Below is a small trained network, with its code and all its weights. Each question gives an input and a class and asks what happens when units are switched off, that is, made to give their printed mean instead of their output.

import numpy as np


def w(rows, s, z=0):
    codes = np.array(rows[::2]) - 128.0
    scale = np.full(codes.shape[1], s)
    scale[-1] = z or s
    return codes * scale


def norm(h):
    return h / np.sqrt((h * h).mean(-1, keepdims=True) + 1e-5)


def f(y):
    return y / 2 * (1 + np.tanh(0.7978845608 * (y + 0.044715 * y**3)))


def log_softmax(a):
    a = a - a.max(-1, keepdims=True)
    return a - np.log(np.exp(a).sum(-1, keepdims=True))


def net(x, mask):
    res = np.array(x, float).reshape(1, 5) / 4 @ E
    u = 0
    for l in range(3):
        y = f(norm(res) @ A[l][:, :-1].T + A[l][:, -1])
        res = res + np.where(mask[u : u + 4], y, B[l][:, -1]) @ B[l][:, :-1]
        u += 4
    return log_softmax(norm(res)[-1] @ U[:, :-1].T + U[:, -1])


A, B = {}, {}
E = w([
[168,148,189,61,211],'x0',
[187,16,65,202,67],'x1',
[78,153,197,198,205],'x2',
[215,205,83,110,44],'x3',
[3,99,69,6,186],'x4',
],0.0003)
A[0] = w([
[135,54,67,195,82,1],'0.n1',
[96,90,220,180,202,194],'0.n2',
[148,251,189,135,210,13],'0.n3',
[150,112,184,173,91,159],'0.n4',
],0.0017,0.00064)
B[0] = w([
[140,126,241,180,57,99],'0.n1',
[135,157,50,70,149,253],'0.n2',
[174,82,182,62,8,139],'0.n3',
[106,180,124,135,152,165],'0.n4',
],0.0016,0.00046)
A[1] = w([
[219,183,143,138,75,254],'1.n1',
[92,20,35,157,91,185],'1.n2',
[94,106,37,121,85,211],'1.n3',
[7,126,51,30,183,209],'1.n4',
],0.0019,0.00099)
B[1] = w([
[81,47,123,87,183,197],'1.n1',
[138,201,236,54,115,177],'1.n2',
[149,159,182,91,163,178],'1.n3',
[248,107,79,181,225,251],'1.n4',
],0.0017,0.0013)
A[2] = w([
[183,73,147,152,137,255],'2.n1',
[102,118,130,157,251,248],'2.n2',
[144,135,119,210,53,112],'2.n3',
[132,150,190,54,93,158],'2.n4',
],0.0026,0.0009)
B[2] = w([
[133,193,74,66,173,192],'2.n1',
[191,155,6,78,169,255],'2.n2',
[88,88,154,141,222,120],'2.n3',
[174,75,137,51,35,148],'2.n4',
],0.0019,0.0017)
U = w([
[204,179,11,66,240,209],'0',
[155,106,185,45,3,143],'1',
[63,76,223,251,114,134],'2',
[43,177,99,184,118,3],'3',
],0.0059,0.0047)

Each question gives the input, the list of numbers given to net, and the class t.
The units are the neurons (one row each of A and B). Each row of codes is followed by its name. A weight is (code - 128) times the scale printed after its matrix; where a second scale follows, it is the last column's (A, B and U).
mask holds one flag per neuron, layer by layer. A switched-off neuron (its flag False) gives its mean, the last column of its row in B, instead of its output. The means were averaged over made-up inputs and are rounded, as every weight is.
A unit's drop is (log p(t) with every unit on - log p(t) with that unit switched off) / (log p(t) with every unit on - log p(t) with every unit switched off).
The circuit of an input: a set's keep is (log p(t) with only the set's units on - log p(t) with every unit switched off) / (log p(t) with every unit on - log p(t) with every unit switched off). Starting from all 12 units, units are removed one at a time, each time the one whose removal leaves the highest keep (on an exact tie, the one counted first), for as long as the keep stays at least 0.8.
units of the circuit, in order: the units of the circuit, biggest drop first
unit that matters most: the unit with the biggest drop
top k neurons: the k neurons with the biggest drops, biggest first
top k neurons in layer l: the k neurons of layer l with the biggest drops, biggest first
drop when u is switched off: that unit's drop, to one decimal
input [2,4,-6,7,-8], class 1: units of the circuit, in order => 1.n4, 2.n2
input [1,-3,-7,7,-2], class 1: top 2 neurons => 1.n4, 2.n2
input [-7,2,2,4,-3], class 2: top neuron in layer 1 => 1.n4
input [2,-5,1,8,0], class 1: units of the circuit, in order => 0.n3, 1.n4, 2.n2
input [-8,5,-3,6,2], class 1: top 2 neurons => 1.n2, 1.n4
input [-8,6,2,7,5], class 2: units of the circuit, in order => 2.n2, 0.n1
input [-3,6,3,2,-8], class 2: units of the circuit, in order => 1.n4, 2.n2, 2.n3
input [-2,5,-1,-3,0], class 2: units of the circuit, in order => 0.n1, 2.n2
input [-7,3,1,7,3], class 2: units of the circuit, in order => 2.n2, 0.n1, 2.n3
input [-3,7,8,5,2], class 2: top 3 neurons => 1.n4, 0.n1, 2.n2
input [-2,-2,8,4,-2], class 1: units of the circuit, in order => 0.n3, 1.n4
input [-3,2,-3,-5,-2], class 2: units of the circuit, in order => 0.n1, 2.n2
input [6,8,-8,-4,-2], class 1: top 3 neurons => 1.n4, 1.n2, 2.n2
input [-6,8,-5,4,0], class 1: unit that matters most => 1.n2
input [7,-8,0,4,-7], class 1: top 4 neurons => 0.n3, 1.n4, 2.n2, 2.n4
input [7,0,2,6,0], class 1: top 4 neurons => 0.n3, 1.n4, 2.n2, 2.n4
input [4,-7,-3,8,-7], class 1: top 2 neurons => 1.n4, 2.n2
input [8,-5,6,7,-4], class 1: top 2 neurons in layer 2 => 2.n4, 2.n2
input [-4,6,-3,8,-5], class 2: top 2 neurons in layer 2 => 2.n2, 2.n3
input [-4,6,6,4,-4], class 2: top 2 neurons => 1.n4, 2.n2
input [-8,7,1,-3,-7], class 2: top neuron => 1.n4
input [-7,2,1,-6,-8], class 2: top 3 neurons => 1.n4, 2.n2, 0.n1
input [-7,4,-2,-1,-1], class 2: top 2 neurons in layer 0 => 0.n1, 0.n3
input [5,5,-8,2,-3], class 1: drop when 1.n4 is switched off => 1.4
